Below is a small trained network, with its code and all its weights. Each question gives an input and a target symbol and asks what happens when units are switched off, that is, made to give their printed mean instead of their output.

import numpy as np


def w(rows, s, z=0):
    codes = np.array(rows[::2]) - 128.0
    scale = np.full(codes.shape[1], s)
    scale[-1] = z or s
    return codes * scale


def norm(h):
    return h / np.sqrt((h * h).mean(-1, keepdims=True) + 1e-5)


def softmax(a):
    e = np.exp(a - a.max(-1, keepdims=True))
    return e / e.sum(-1, keepdims=True)


def log_softmax(a):
    a = a - a.max(-1, keepdims=True)
    return a - np.log(np.exp(a).sum(-1, keepdims=True))


def net(x, mask):
    ids = ['ΓΘΞΠαβδεζηλμστφψ'.index(c) for c in x.split()]
    T = len(ids)
    res = E[ids] + P[:T]
    u = 0
    for l in range(3):
        r = norm(res)
        for j in range(3):
            rows = slice(3 * j, 3 * j + 3)
            q, k, v = (r @ M[l][rows].T for M in (Q, K, V))
            z = softmax(np.where(np.tri(T) > 0, q @ k.T / 3**0.5, -1e9)) @ v
            o = O[l][rows]
            res = res + np.where(mask[u + j], z, o[:, -1]) @ o[:, :-1]
        u += 3
    return log_softmax(norm(res)[-1] @ U[:, :-1].T + U[:, -1])


Q, K, V, O = {}, {}, {}, {}
E = w([
[139,143,139,120,117,131],'Γ',
[133,146,132,131,116,141],'Θ',
[141,108,73,121,96,148],'Ξ',
[47,113,135,99,134,209],'Π',
[84,108,82,52,111,117],'α',
[142,173,153,169,176,178],'β',
[117,128,131,139,100,144],'δ',
[111,155,28,181,157,104],'ε',
[126,121,120,171,106,117],'ζ',
[114,133,235,96,61,185],'η',
[146,145,132,127,113,126],'λ',
[160,83,70,83,170,147],'μ',
[125,252,149,190,54,69],'σ',
[144,94,32,82,167,145],'τ',
[151,143,129,142,132,106],'φ',
[138,98,105,108,99,127],'ψ',
],0.037)
P = w([
[46,18,162,183,189,83],'0',
[132,194,86,111,55,255],'1',
[151,191,76,106,48,246],'2',
[154,191,88,110,60,229],'3',
[151,185,80,101,47,229],'4',
[159,193,94,89,56,217],'5',
[176,190,92,103,57,215],'6',
[179,190,93,102,56,212],'7',
[169,186,97,107,66,209],'8',
[165,181,95,121,52,209],'9',
[182,188,99,114,52,189],'10',
[177,175,110,118,47,190],'11',
],0.0064)
Q[0] = w([
[161,139,99,138,104,151],'L0H1',
[193,138,106,144,49,144],'L0H1',
[92,132,113,133,207,173],'L0H1',
[136,196,134,145,29,88],'L0H2',
[105,194,202,193,125,127],'L0H2',
[111,137,123,134,128,112],'L0H2',
[4,101,182,152,112,157],'L0H3',
[120,109,99,165,189,72],'L0H3',
[136,114,158,34,142,102],'L0H3',
],0.015)
K[0] = w([
[95,102,80,133,206,94],'L0H1',
[88,44,225,157,181,17],'L0H1',
[137,188,89,96,88,145],'L0H1',
[114,58,184,137,170,11],'L0H2',
[87,129,189,204,246,102],'L0H2',
[121,138,129,117,125,112],'L0H2',
[29,90,152,138,109,163],'L0H3',
[124,96,111,202,204,55],'L0H3',
[121,173,184,29,186,124],'L0H3',
],0.011)
V[0] = w([
[216,101,65,113,72,172],'L0H1',
[133,114,142,92,164,87],'L0H1',
[121,146,98,171,155,91],'L0H1',
[157,147,92,122,128,99],'L0H2',
[71,152,174,168,244,108],'L0H2',
[110,169,71,124,156,171],'L0H2',
[66,133,160,119,86,106],'L0H3',
[175,145,174,86,137,140],'L0H3',
[130,138,106,134,128,49],'L0H3',
],0.011)
O[0] = w([
[133,166,219,1,251,98,2],'L0H1',
[192,134,75,91,142,135,94],'L0H1',
[180,129,162,157,121,161,247],'L0H1',
[157,65,131,157,99,150,105],'L0H2',
[165,174,195,15,223,53,215],'L0H2',
[114,154,128,137,78,110,48],'L0H2',
[165,190,92,102,187,130,83],'L0H3',
[86,97,89,213,104,135,156],'L0H3',
[93,158,116,71,101,220,98],'L0H3',
],0.008,0.0041)
Q[1] = w([
[135,160,203,149,132,113],'L1H1',
[139,122,86,67,167,164],'L1H1',
[7,160,132,157,128,118],'L1H1',
[108,80,187,108,122,102],'L1H2',
[167,213,216,148,112,149],'L1H2',
[171,146,97,70,187,114],'L1H2',
[172,127,107,167,163,104],'L1H3',
[248,142,101,93,96,89],'L1H3',
[134,155,125,240,55,118],'L1H3',
],0.015)
K[1] = w([
[118,181,227,148,180,95],'L1H1',
[167,141,54,18,129,155],'L1H1',
[28,95,141,132,127,123],'L1H1',
[64,120,223,60,125,136],'L1H2',
[219,229,246,156,91,134],'L1H2',
[134,132,130,117,179,110],'L1H2',
[169,146,73,238,137,67],'L1H3',
[171,142,122,99,156,57],'L1H3',
[77,51,148,153,140,57],'L1H3',
],0.014)
V[1] = w([
[222,78,190,163,144,119],'L1H1',
[164,79,61,22,132,185],'L1H1',
[216,140,84,95,101,118],'L1H1',
[169,138,35,136,219,81],'L1H2',
[102,64,204,50,105,79],'L1H2',
[125,166,28,109,108,2],'L1H2',
[70,187,144,179,122,156],'L1H3',
[136,68,192,74,70,182],'L1H3',
[201,168,182,112,60,148],'L1H3',
],0.0086)
O[1] = w([
[174,201,31,45,129,122,189],'L1H1',
[184,101,137,211,155,54,48],'L1H1',
[97,134,71,181,153,127,155],'L1H1',
[153,137,43,221,143,56,96],'L1H2',
[130,241,117,66,32,196,2],'L1H2',
[92,110,151,206,103,80,132],'L1H2',
[89,49,142,91,163,143,146],'L1H3',
[184,164,123,3,60,91,95],'L1H3',
[134,131,65,113,95,144,168],'L1H3',
],0.0066,0.0071)
Q[2] = w([
[141,193,164,128,148,127],'L2H1',
[155,158,120,171,133,93],'L2H1',
[150,164,44,98,138,121],'L2H1',
[187,136,117,76,162,102],'L2H2',
[87,123,58,93,125,134],'L2H2',
[99,142,155,121,122,155],'L2H2',
[253,142,148,157,107,87],'L2H3',
[116,126,144,80,133,127],'L2H3',
[175,103,175,131,107,100],'L2H3',
],0.021)
K[2] = w([
[157,237,211,92,163,110],'L2H1',
[149,195,116,200,145,129],'L2H1',
[152,172,43,79,138,162],'L2H1',
[209,121,123,69,162,92],'L2H2',
[119,123,56,80,103,88],'L2H2',
[37,166,144,87,141,159],'L2H2',
[251,110,125,152,172,67],'L2H3',
[126,140,107,61,126,124],'L2H3',
[209,121,212,133,78,84],'L2H3',
],0.015)
V[2] = w([
[138,232,195,81,140,161],'L2H1',
[62,145,36,37,78,121],'L2H1',
[86,92,16,112,156,226],'L2H1',
[90,183,32,139,43,180],'L2H2',
[127,254,209,226,158,139],'L2H2',
[73,111,43,133,185,41],'L2H2',
[200,114,163,186,81,111],'L2H3',
[53,126,83,155,113,249],'L2H3',
[161,56,95,52,227,63],'L2H3',
],0.0075)
O[2] = w([
[112,129,132,254,145,172,89],'L2H1',
[179,79,169,211,59,79,157],'L2H1',
[210,14,241,110,165,79,252],'L2H1',
[106,169,160,173,155,64,244],'L2H2',
[154,169,167,55,179,123,119],'L2H2',
[139,100,202,83,56,105,104],'L2H2',
[82,66,91,75,203,128,149],'L2H3',
[224,155,188,148,202,56,217],'L2H3',
[126,26,152,209,139,156,101],'L2H3',
],0.0072,0.0033)
U = w([
[100,106,47,93,163,209,129],'Γ',
[92,233,155,205,73,105,127],'Θ',
[76,117,117,214,198,75,118],'Ξ',
[112,176,190,120,160,44,162],'Π',
[104,156,92,213,143,228,68],'α',
[104,137,101,40,150,72,171],'β',
[166,178,128,130,250,174,86],'δ',
[79,83,205,144,167,171,171],'ε',
[199,134,195,51,155,55,78],'ζ',
[216,172,46,121,140,128,154],'η',
[156,158,153,70,75,188,255],'λ',
[104,81,88,192,39,207,79],'μ',
[107,115,183,106,47,32,138],'σ',
[192,11,115,63,180,130,45],'τ',
[225,134,218,212,132,134,29],'φ',
[22,154,91,119,99,125,190],'ψ',
],0.014,0.0052)

Each question gives the input, a string of symbols that net reads in full, and the target symbol t.
The units are the heads (3 rows each of Q, K, V and O). Each row of codes is followed by its name. A weight is (code - 128) times the scale printed after its matrix; where a second scale follows, it is the last column's (O and U).
mask holds one flag per head, layer by layer. A switched-off head (its flag False) gives its mean, the last column of its rows in O, instead of its output. The means were averaged over made-up inputs and are rounded, as every weight is.
A unit's drop is (log p(t) with every unit on - log p(t) with that unit switched off) / (log p(t) with every unit on - log p(t) with every unit switched off).
The circuit of an input: a set's keep is (log p(t) with only the set's units on - log p(t) with every unit switched off) / (log p(t) with every unit on - log p(t) with every unit switched off). Starting from all 9 units, units are removed one at a time, each time the one whose removal leaves the highest keep (on an exact tie, the one counted first), for as long as the keep stays at least 0.8.
units of the circuit, in order: the units of the circuit, biggest drop first
unit that matters most: the unit with the biggest drop
which heads matter: for each layer, one digit per head in row order, 1 if its drop is at least 0.15 and else 0, layers parted by /
drop when u is switched off: that unit's drop, to one decimal
input η Γ φ σ ζ, target σ: units of the circuit, in order	L0H1, L2H1
input ε φ λ, target δ: which heads matter	000 / 001 / 000
input δ ε φ η ζ φ η δ, target ε: units of the circuit, in order	L0H3, L1H3, L0H1, L1H1
input δ ζ Γ φ β φ Γ φ Γ ζ φ φ, target ε: units of the circuit, in order	L0H3, L1H3, L0H1, L1H1
input Γ Γ φ Π φ α, target σ: which heads matter	000 / 000 / 000
input φ ζ ζ, target η: which heads matter	010 / 000 / 000
input Γ φ τ τ φ φ Γ Γ, target Ξ: units of the circuit, in order	L0H1, L0H2, L1H2
input λ φ η Γ Γ φ φ φ δ φ Ξ φ, target τ: which heads matter	011 / 000 / 100
input λ Γ λ δ ζ, target τ: which heads matter	000 / 000 / 100
input σ ζ τ λ μ δ ζ λ, target ζ: units of the circuit, in order	L2H1, L2H3
input Π η Π μ ζ φ, target ψ: which heads matter	000 / 100 / 100
input ε σ φ, target δ: unit that matters most	L1H3
input ζ φ φ δ, target φ: units of the circuit, in order	L1H1, L0H3, L2H1
input μ φ η η φ ζ φ ζ Γ, target μ: unit that matters most	L2H3
input φ ε δ Θ, target η: which heads matter	011 / 000 / 000
input Θ φ φ φ φ λ Γ φ, target Π: units of the circuit, in order	L0H1, L0H2, L2H2, L1H1
input Γ η η Π Π δ ζ ζ, target Ξ: which heads matter	110 / 011 / 000
input φ β φ ζ φ φ λ, target η: which heads matter	110 / 001 / 000
input μ φ φ η σ ζ ζ δ δ φ ζ φ, target μ: which heads matter	101 / 000 / 001
input η λ ζ Θ η η λ φ ψ φ δ Γ, target σ: units of the circuit, in order	L0H1
input φ φ η η μ φ ζ φ Ξ σ Γ, target η: which heads matter	010 / 000 / 000
input φ δ ζ, target η: which heads matter	011 / 000 / 000
input ζ φ η σ ψ, target μ: drop when L0H2 is switched off	1.6
input Π Π φ ζ, target ψ: drop when L0H1 is switched off	0.1
input φ η ζ φ, target η: drop when L0H2 is switched off	1.1
input ψ δ ε τ τ φ φ η φ Γ σ α, target σ: drop when L0H2 is switched off	0.3
input φ Ξ Π, target ε: unit that matters most	L0H2
